Below are the code and all the weights of a small trained network. Each question names an input and a class and asks about switching units off, where a switched-off unit gives its printed mean instead of its output.

import numpy as np


def w(rows, s, z=0):
    codes = np.array(rows[::2]) - 128.0
    scale = np.full(codes.shape[1], s)
    scale[-1] = z or s
    return codes * scale


def f(y):
    return np.maximum(y, 0)


def log_softmax(a):
    a = a - a.max(-1, keepdims=True)
    return a - np.log(np.exp(a).sum(-1, keepdims=True))


def net(x, mask):
    res = np.array(x, float).reshape(1, 4) / 4 @ E
    y = f(res @ A[0][:, :-1].T + A[0][:, -1])
    res = res + np.where(mask, y, B[0][:, -1]) @ B[0][:, :-1]
    return log_softmax(res[-1] @ U[:, :-1].T + U[:, -1])


A, B = {}, {}
E = w([
[187,152,101,5],'x0',
[194,62,169,160],'x1',
[150,222,189,133],'x2',
[131,130,125,132],'x3',
],0.019)
A[0] = w([
[176,207,195,109,78],'neuron 1',
[53,72,118,182,224],'neuron 2',
[30,182,85,100,254],'neuron 3',
[132,107,5,83,157],'neuron 4',
[52,107,52,144,159],'neuron 5',
[221,184,101,90,69],'neuron 6',
[150,96,97,79,96],'neuron 7',
[180,55,7,36,113],'neuron 8',
[179,49,147,147,188],'neuron 9',
[112,70,190,84,110],'neuron 10',
[123,187,205,171,103],'neuron 11',
[64,72,124,168,158],'neuron 12',
[105,181,214,184,115],'neuron 13',
[145,155,82,161,95],'neuron 14',
[200,93,155,150,141],'neuron 15',
[186,72,194,132,146],'neuron 16',
[13,103,80,78,212],'neuron 17',
[97,130,128,202,234],'neuron 18',
[102,156,98,68,120],'neuron 19',
[87,183,196,202,167],'neuron 20',
[114,91,157,101,80],'neuron 21',
[185,183,158,72,70],'neuron 22',
[86,221,150,102,108],'neuron 23',
[188,197,199,99,72],'neuron 24',
[110,56,43,125,241],'neuron 25',
[199,81,162,129,95],'neuron 26',
[149,250,135,102,174],'neuron 27',
[51,181,79,113,235],'neuron 28',
],0.014,0.0078)
B[0] = w([
[115,51,194,59,210],'neuron 1',
[93,2,46,190,245],'neuron 2',
[52,187,51,68,239],'neuron 3',
[155,220,71,89,219],'neuron 4',
[80,123,22,141,204],'neuron 5',
[176,33,123,29,209],'neuron 6',
[251,173,139,164,176],'neuron 7',
[251,245,113,188,252],'neuron 8',
[181,101,128,206,205],'neuron 9',
[182,137,152,176,151],'neuron 10',
[121,208,247,161,206],'neuron 11',
[136,16,77,151,216],'neuron 12',
[121,175,210,185,218],'neuron 13',
[116,126,137,111,135],'neuron 14',
[197,108,188,146,183],'neuron 15',
[220,72,190,190,193],'neuron 16',
[106,165,54,187,222],'neuron 17',
[72,87,148,200,228],'neuron 18',
[144,140,89,76,195],'neuron 19',
[69,191,190,195,238],'neuron 20',
[137,138,133,156,137],'neuron 21',
[119,65,107,34,208],'neuron 22',
[65,120,112,70,210],'neuron 23',
[133,68,182,67,210],'neuron 24',
[169,102,10,161,228],'neuron 25',
[158,135,170,191,177],'neuron 26',
[89,130,154,40,244],'neuron 27',
[14,190,99,69,224],'neuron 28',
],0.0085,0.021)
U = w([
[45,119,51,157,140],'0',
[2,214,185,148,77],'1',
[154,33,113,170,95],'2',
[121,163,244,176,254],'3',
[145,224,71,97,150],'4',
[84,138,129,29,106],'5',
[220,169,139,152,149],'6',
[175,50,199,87,30],'7',
],0.012,0.0035)

Each question gives the input, the list of numbers given to net, and the class t.
The units are the neurons (one row each of A and B). Each row of codes is followed by its name. A weight is (code - 128) times the scale printed after its matrix; where a second scale follows, it is the last column's (A, B and U).
mask holds one flag per neuron, in row order. A switched-off neuron (its flag False) gives its mean, the last column of its row in B, instead of its output. The means were averaged over made-up inputs and are rounded, as every weight is.
A unit's drop is (log p(t) with every unit on - log p(t) with that unit switched off) / (log p(t) with every unit on - log p(t) with every unit switched off).
unit that matters most: the unit with the biggest drop
top k neurons: the k neurons with the biggest drops, biggest first
drop when u is switched off: that unit's drop, to one decimal
input [6,8,1,-5], class 7: unit that matters most	neuron 6
input [-8,3,1,-6], class 3: top 4 neurons	neuron 20; neuron 13; neuron 11; neuron 25
input [-1,1,7,8], class 3: top 2 neurons	neuron 3; neuron 28
input [2,1,-2,4], class 6: top 2 neurons	neuron 3; neuron 28
input [5,1,1,8], class 7: top 2 neurons	neuron 3; neuron 28
input [-4,1,-6,-3], class 2: top 3 neurons	neuron 3; neuron 28; neuron 12
input [7,-1,1,-2], class 5: top 2 neurons	neuron 6; neuron 22
input [8,5,0,3], class 6: top 2 neurons	neuron 8; neuron 7
input [1,-8,-8,0], class 4: top 2 neurons	neuron 8; neuron 4
input [-6,-7,1,2], class 1: drop when neuron 20 is switched off	0.6
input [-5,8,1,-6], class 3: drop when neuron 25 is switched off	0.2
